Each row is followed by one of two labels, saying whether the row has a hidden trait. Each part has a new trait and two new labels.
In the rows, 128 means zero.
[ 21 105  59 127 105 130 150  91 120 131 111 111 117  85  60 154] : R
[239 130 183 134 182 135 103 170 117 117 133 154 140 138 193  78] : Z
[131 118 142 130 161 133 116 149 117 117 118 151  75 118 129 113] : R
[179 146 218 144 138 148  83 209 174 135 168 152  98 168 142 126] : Z
[ 82 122 147 145 128 128 109 168 151 137 136 157  85 122  89 143] : R
[119 118 154 139  92 138 122 135 163 147 165 106 213 159 111 128] : Z
[ 58 107 107 137 113 127 130 121 131 130 126 126 126 108  86 138] : R
[247 143 187 128 181 136 106 172 121 116 122 152 135 155 204  86] : Z
[ 51 102  66 128 124 116 145  93 108 122  92 129 100  82  76 139] : R
[150 118 168 141 162 132  95 172 130 122 140 162  95 139 123 107] : R
[ 99 107 109 125 112 129 139 116 127 132 120 115 172 117 117 130] : R
[ 36  97  44 120 102 118 164  63 100 125  95 102 151  95  84 136] : R
[120 104 103 119 173 115 127 136  90 109  89 156  56  89 109 103] : R
[ 54 111  93 134 119 126 134 110 130 131 124 124  89 101  85 145] : R
[ 55 117 117 146 127 128 119 133 128 128 131 144  60 100  73 143] : R
[181 125 195 141 168 131  87 188 141 124 145 169  91 149 127 100] : Z
[109  90  61 115 142 120 150  80  84 119  93 114 143  97 109 104] : R
[ 32 115 102 140 121 125 125 122 138 135 135 138  78  99  68 154] : R
[227 128 178 132 135 143 120 147 133 129 148 110 227 173 174  83] : Z
[195 138 180 128 184 136  94 179 128 115 112 165  63 141 184 107] : Z
[129 113 159 140 119 129 116 148 146 138 146 131 164 144 116 117] : Z
[ 50 114  77 127 134 121 133 122 122 122 104 146  56  88  81 148] : R
[107 113 134 136 145 130 115 150 130 124 121 151  69 113  99 127] : R
[137 113 120 126 161 130 119 127 109 117 114 143  81 111 130 112] : R
[ 84 122 163 137 136 128 107 168 159 132 127 157  59 120 103 158] : R
[ 64 111  96 138 132 125 126 120 120 124 124 140  73  94  76 138] : R
[190 112  99 105 179 128 142 111  76 104  85 122 142 108 174  80] : Z
[146 116 163 141 147 129 100 170 137 131 146 156 121 142 112 112] : R
[ 34 112  97 142 103 125 131 108 139 139 140 128 113 107  65 148] : R
[209 126 144 118 205 135 110 160  93 103 102 153  74 124 174  85] : Z
[ 75 103  81 116 145 112 143 114 102 115  79 146  83  83  96 127] : R
[149 122 137 122 172 134 113 152 122 116 108 147  83 118 147 113] : R
[105 113 139 135 164 132 108 160 126 120 131 162  55 117 101 120] : R
[ 63 113 116 142 130 127 121 134 135 132 136 146  86 106  71 140] : R
[120 115 149 141 171 132  97 164 122 119 129 165  64 125 114 105] : R
[ 76 100  70 131 120 124 148  90 103 125 116 116 132  96  82 125] : R
[108 105  90 125 144 127 132 116 101 118 108 130 112 104 109 111] : R
[ 60 109 100 118 129 126 142 118 125 122  93 126  87  90 108 146] : R
[233 137 193 138 163 137  97 184 137 124 144 152 142 165 174  94] : Z
[168 119 171 141 139 131 109 159 148 131 136 140 139 150 134 116] : Z
[121 113 110 120 129 131 132 120 121 126 111 121 158 122 146 119] : Z
[145 121 162 133 112 136 120 152 152 137 145 118 172 152 136 124] : Z
[ 78 108 138 149 113 124 112 148 151 142 154 142 135 135  68 131] : R
[186 105 112 125 172 134 124 122  91 112 117 131 142 126 164  80] : Z
[110 119 167 151 127 127 100 170 160 139 155 154 109 142  86 132] : R
[158 143 180 125 184 138  96 193 142 112 107 173  23 125 164 123] : Z
[102 111 145 148 116 126 111 158 146 140 149 139 141 139  87 128] : R

Part 2:
[160 145 126  48  79 142  97 125 173 118 184 130 121  94 126  98 146 152
 104 173 121 120 121  90 131 151  83  93 109 130 125 130 129 134 187 149
 116 111 132 168 137 133 136 128 130 130 144  85 109 150 118  75  70 138
 138 117  99  64 144 139 141 139 117 114 242 119 134  96 111 131  65 129
 100 159] : gq
[123 144 123  58 162 165 135 116 166 138 150 142 146 112 171  89  98 144
 105 139 108 112 113  97 130 149  95  95 128 145 126 124 133 122 187 158
 106 116 135 168 130 135 147 134 129 130 144 106 123 146 132 174 122 119
 105 131 103 163 172 153 142 129 129 120 255 107 151 128  89 110 146 145
 125 174] : Gz
[146 135 123  15 103 128  89 126 130 125 173 134 129 111 137 110 170 150
 106 145 112 126 117  79 124 154  85  82 119 153 121 173 127 132 201 154
 114 112 139 179 130 137  96 132 128 143 143 122 112 148 113  90  80 142
 122 131  84  87 130 131 140 123 126 120 111 119 128 129 134 119  69 125
 103 151] : gq
[181 135 145  15  77 143  89 113 169 111  77 129 121 107 148 139 132 119
  88 121 101 127 127  62 152 146  64  49  98 124 144 164 132 120 219 110
 156  82 107 215 158 112  90 128 132 129 141  98 114 178 122 109  14 184
 144 118  99 126 125  99 139 201 163 109  50 107 125  74 120 110  82 146
 136 165] : Gz
[163 131 129  32  81 131  99 138 144 115 205 132 121 103 135  96 138 172
 112 180 111 127 117  87 131 137  92 101 108 137 121 133 129 140 209 145
 110 149 144 175 131 156 122 127 128 138 150 100 103 145 130  79  87 138
 136 123  91  64 118 133 135 124 113 112 218 125 128 113 134 134  53 125
 103 150] : gq
[118 135 117  13 103 123  85 116 145 145 164 133 136 128 133 112 164 140
  82 110 115 104 107  94 121 148  99  98 158 147 123 149 119 115 165 169
 101  89 138 169 111 122 140 137 133 143 139 151 132 146 113 142 114 122
 106 130  88 160 194 151 143 121 138 124 174 115 131 140  95 110 194 132
  92 174] : gq
[118 154 129  44  75 157 109 121 192 122 154 140 139 102 161 111 134 143
  94 131 110 111 114  73 132 135  85  88 134 133 131 117 130 116 180 144
 103 107 132 174 128 126 162 132 130 132 142  95 121 146 134 142 122 132
 129 123  98 157 142 155 137 139 137 115 239 110 138  98  94 117 136 139
 110 172] : Gz
[125 141 106  59 114 128  92 115  99 136 162 122 123 126 120  99 114 137
 111 115 109 114 114  95 136 189  85  95 126 161 124 178 123 119 188 168
 146 132 125 168 143 130  84 145 131 123 136 197 122 155  88 158  58 131
  99 130  79 105 213 127 157 148 132 119 141 115 135 159 106 107  97 150
 109 172] : gq
[115 129 118  23 101 123  78 121 149 135 168 130 125 119 135 118 156 142
  92 111 110 105 104  93 122 145 103 100 152 138 124 139 113 110 165 166
 106  86 137 179 110 116 126 139 134 144 136 170 135 150 114 153  97 119
 110 128  85 148 194 139 144 135 138 120 144 117 130 143  95 108 173 132
  90 179] : gq
[136 143 120  52 107 153 127 116 130 126 153 132 126 116 147  97  85 140
  98 154 113 115 117  77 134 167  83 105 115 139 124 133 125 120 199 151
 135 140 126 174 142 128 122 135 130 125 141 136 120 155 120 191  86 127
 111 126 103 115 179 129 146 164 127 115 227 110 143 132  94 106  91 151
 127 170] : gq
[128 139 118  31 112 137 114 117 119 137 156 132 129 135 146  91  90 146
 107 134 105 117 112  96 130 168  96  99 125 153 123 147 121 119 211 155
 132 140 128 183 136 129 105 139 130 130 141 169 125 153 118 192  83 123
 100 131  91 138 202 125 156 151 128 117 187 110 141 145  91 105 103 147
 120 151] : Gz
[128 181 117  56  66 143  88 133 205 121 190 129 131  93 120  99 212 144
 106 149 145 105 115  97 127 132  81 101 140 128 123 123 128 119 167 159
 108  86 130 181 134 135 177 133 133 127 140  73 109 149 106  72 116 139
 133 113  79  98 166 195 140 132 135 116 255 121 132  91 114 136 136 126
  96 177] : gq
[167 135 129  25  99 137 115 125 151 112 179 134 125 105 149  88 120 168
 103 174 108 125 121  80 135 149  86  87 102 141 123 135 132 139 227 141
 119 162 148 181 138 157 118 128 128 132 159 105 104 149 133 102  91 136
 127 125  89  75 119 139 140 128 113 115 207 116 130 122 129 125  51 129
 118 153] : Gz
